Below is a small trained network, with its code and all its weights. Each question gives an input and a class and asks what happens when units are switched off, that is, made to give their printed mean instead of their output.

import numpy as np


def w(rows, s, z=0):
    codes = np.array(rows[::2]) - 128.0
    scale = np.full(codes.shape[1], s)
    scale[-1] = z or s
    return codes * scale


def norm(h):
    return h / np.sqrt((h * h).mean(-1, keepdims=True) + 1e-5)


def f(y):
    return np.maximum(y, 0)


def log_softmax(a):
    a = a - a.max(-1, keepdims=True)
    return a - np.log(np.exp(a).sum(-1, keepdims=True))


def net(x, mask):
    res = np.array(x, float).reshape(1, 4) / 4 @ E
    u = 0
    for l in range(4):
        y = f(norm(res) @ A[l][:, :-1].T + A[l][:, -1])
        res = res + np.where(mask[u : u + 12], y, B[l][:, -1]) @ B[l][:, :-1]
        u += 12
    return log_softmax(norm(res)[-1] @ U[:, :-1].T + U[:, -1])


A, B = {}, {}
E = w([
[50,116,255],'x0',
[141,244,166],'x1',
[4,152,8],'x2',
[127,127,123],'x3',
],0.0089)
A[0] = w([
[126,101,237,216],'0.n1',
[81,225,204,100],'0.n2',
[165,57,73,98],'0.n3',
[26,133,151,190],'0.n4',
[162,135,100,2],'0.n5',
[251,121,104,135],'0.n6',
[187,244,87,111],'0.n7',
[162,47,68,70],'0.n8',
[144,169,133,70],'0.n9',
[133,153,39,188],'0.n10',
[65,5,172,114],'0.n11',
[20,135,151,187],'0.n12',
],0.024,0.0052)
B[0] = w([
[135,30,230,249],'0.n1',
[178,247,157,202],'0.n2',
[168,206,141,184],'0.n3',
[33,111,188,204],'0.n4',
[146,105,93,139],'0.n5',
[94,5,95,211],'0.n6',
[175,244,137,198],'0.n7',
[153,232,149,186],'0.n8',
[126,170,134,144],'0.n9',
[53,64,73,200],'0.n10',
[187,254,172,229],'0.n11',
[37,100,199,207],'0.n12',
],0.041,0.015)
A[1] = w([
[244,144,128,75],'1.n1',
[115,122,129,113],'1.n2',
[77,185,136,182],'1.n3',
[230,66,176,198],'1.n4',
[170,41,156,85],'1.n5',
[158,102,36,5],'1.n6',
[3,124,101,160],'1.n7',
[126,90,21,28],'1.n8',
[102,116,118,32],'1.n9',
[95,134,127,185],'1.n10',
[150,93,34,2],'1.n11',
[199,253,97,80],'1.n12',
],0.025,0.0033)
B[1] = w([
[42,190,107,186],'1.n1',
[137,121,124,136],'1.n2',
[204,88,33,243],'1.n3',
[57,126,3,251],'1.n4',
[93,105,48,194],'1.n5',
[157,92,243,175],'1.n6',
[185,56,13,238],'1.n7',
[172,63,233,187],'1.n8',
[150,107,128,136],'1.n9',
[152,107,96,171],'1.n10',
[173,94,234,176],'1.n11',
[180,182,214,239],'1.n12',
],0.043,0.011)
A[2] = w([
[97,127,123,127],'2.n1',
[133,153,102,90],'2.n2',
[156,254,133,136],'2.n3',
[161,116,115,96],'2.n4',
[98,104,88,125],'2.n5',
[149,130,117,121],'2.n6',
[72,111,82,126],'2.n7',
[192,116,119,111],'2.n8',
[91,109,75,87],'2.n9',
[165,121,123,116],'2.n10',
[109,130,147,40],'2.n11',
[103,101,156,3],'2.n12',
],0.042,0.0054)
B[2] = w([
[144,89,134,157],'2.n1',
[83,164,131,147],'2.n2',
[244,254,38,251],'2.n3',
[88,87,163,151],'2.n4',
[159,63,75,190],'2.n5',
[92,122,141,142],'2.n6',
[149,76,62,206],'2.n7',
[77,125,221,173],'2.n8',
[168,71,58,198],'2.n9',
[101,125,181,154],'2.n10',
[144,85,169,148],'2.n11',
[144,106,193,161],'2.n12',
],0.056,0.018)
A[3] = w([
[74,213,116,45],'3.n1',
[193,126,80,173],'3.n2',
[116,135,127,69],'3.n3',
[49,114,220,116],'3.n4',
[189,156,133,90],'3.n5',
[111,100,100,102],'3.n6',
[5,118,36,49],'3.n7',
[66,110,200,249],'3.n8',
[90,123,171,119],'3.n9',
[29,121,176,252],'3.n10',
[77,126,110,106],'3.n11',
[116,132,130,110],'3.n12',
],0.029,0.0041)
B[3] = w([
[241,138,97,165],'3.n1',
[114,131,9,238],'3.n2',
[112,115,142,128],'3.n3',
[211,144,253,248],'3.n4',
[123,204,136,191],'3.n5',
[114,60,151,172],'3.n6',
[230,38,56,188],'3.n7',
[158,43,204,241],'3.n8',
[159,110,186,183],'3.n9',
[183,98,212,202],'3.n10',
[160,116,157,135],'3.n11',
[134,121,125,129],'3.n12',
],0.046,0.013)
U = w([
[173,131,117,254],'0',
[108,119,213,97],'1',
[82,66,48,79],'2',
[127,248,91,76],'3',
[99,143,122,93],'4',
],0.019,0.0089)

Each question gives the input, the list of numbers given to net, and the class t.
The units are the neurons (one row each of A and B). Each row of codes is followed by its name. A weight is (code - 128) times the scale printed after its matrix; where a second scale follows, it is the last column's (A, B and U).
mask holds one flag per neuron, layer by layer. A switched-off neuron (its flag False) gives its mean, the last column of its row in B, instead of its output. The means were averaged over made-up inputs and are rounded, as every weight is.
A unit's drop is (log p(t) with every unit on - log p(t) with that unit switched off) / (log p(t) with every unit on - log p(t) with every unit switched off).
The circuit of an input: a set's keep is (log p(t) with only the set's units on - log p(t) with every unit switched off) / (log p(t) with every unit on - log p(t) with every unit switched off). Starting from the 12 units with the biggest drops (on a tie, the unit counted first), units are removed one at a time, each time the one whose removal leaves the highest keep (on an exact tie, the one counted first), for as long as the keep stays at least 0.8.
units of the circuit, in order: the units of the circuit, biggest drop first
most important unit: the unit with the biggest drop
top k neurons: the k neurons with the biggest drops, biggest first
top k neurons in layer l: the k neurons of layer l with the biggest drops, biggest first
drop when u is switched off: that unit's drop, to one decimal
input [7,-1,3,-1], class 1: top 2 neurons in layer 0	0.n12, 0.n4
input [6,-3,5,4], class 1: units of the circuit, in order	0.n12, 0.n4
input [-7,-3,-3,0], class 1: top 3 neurons	0.n6, 0.n1, 0.n11
input [4,8,5,0], class 3: most important unit	0.n2
input [-7,0,1,3], class 1: top 3 neurons	0.n10, 0.n11, 0.n6
input [6,-7,-1,3], class 3: top 2 neurons	0.n11, 0.n6
input [-6,1,3,3], class 1: top 3 neurons in layer 0	0.n10, 0.n11, 0.n2
input [-6,-2,1,3], class 1: top 4 neurons	0.n10, 0.n11, 0.n6, 0.n2
input [-2,8,-7,-2], class 3: top 2 neurons	0.n7, 0.n2
input [-5,-4,7,-2], class 2: top 2 neurons	0.n10, 0.n11
input [-7,-5,8,6], class 2: top 2 neurons	0.n10, 0.n11
input [6,-8,6,7], class 3: top 2 neurons in layer 0	0.n6, 0.n11
input [-3,-4,5,1], class 2: top 4 neurons in layer 0	0.n10, 0.n11, 0.n2, 0.n7
input [-5,1,-7,6], class 2: most important unit	0.n6
input [-2,8,-7,-6], class 3: top 3 neurons	0.n7, 0.n2, 0.n10
input [6,-3,4,-5], class 1: top 2 neurons	0.n12, 0.n4
input [7,1,-4,-5], class 1: top 3 neurons	0.n1, 0.n7, 2.n3
input [3,-3,4,-2], class 2: top 2 neurons in layer 1	1.n7, 1.n12
input [-6,-4,-4,-5], class 1: drop when 0.n6 is switched off	1.5
input [-3,-4,-6,-2], class 2: most important unit	0.n6
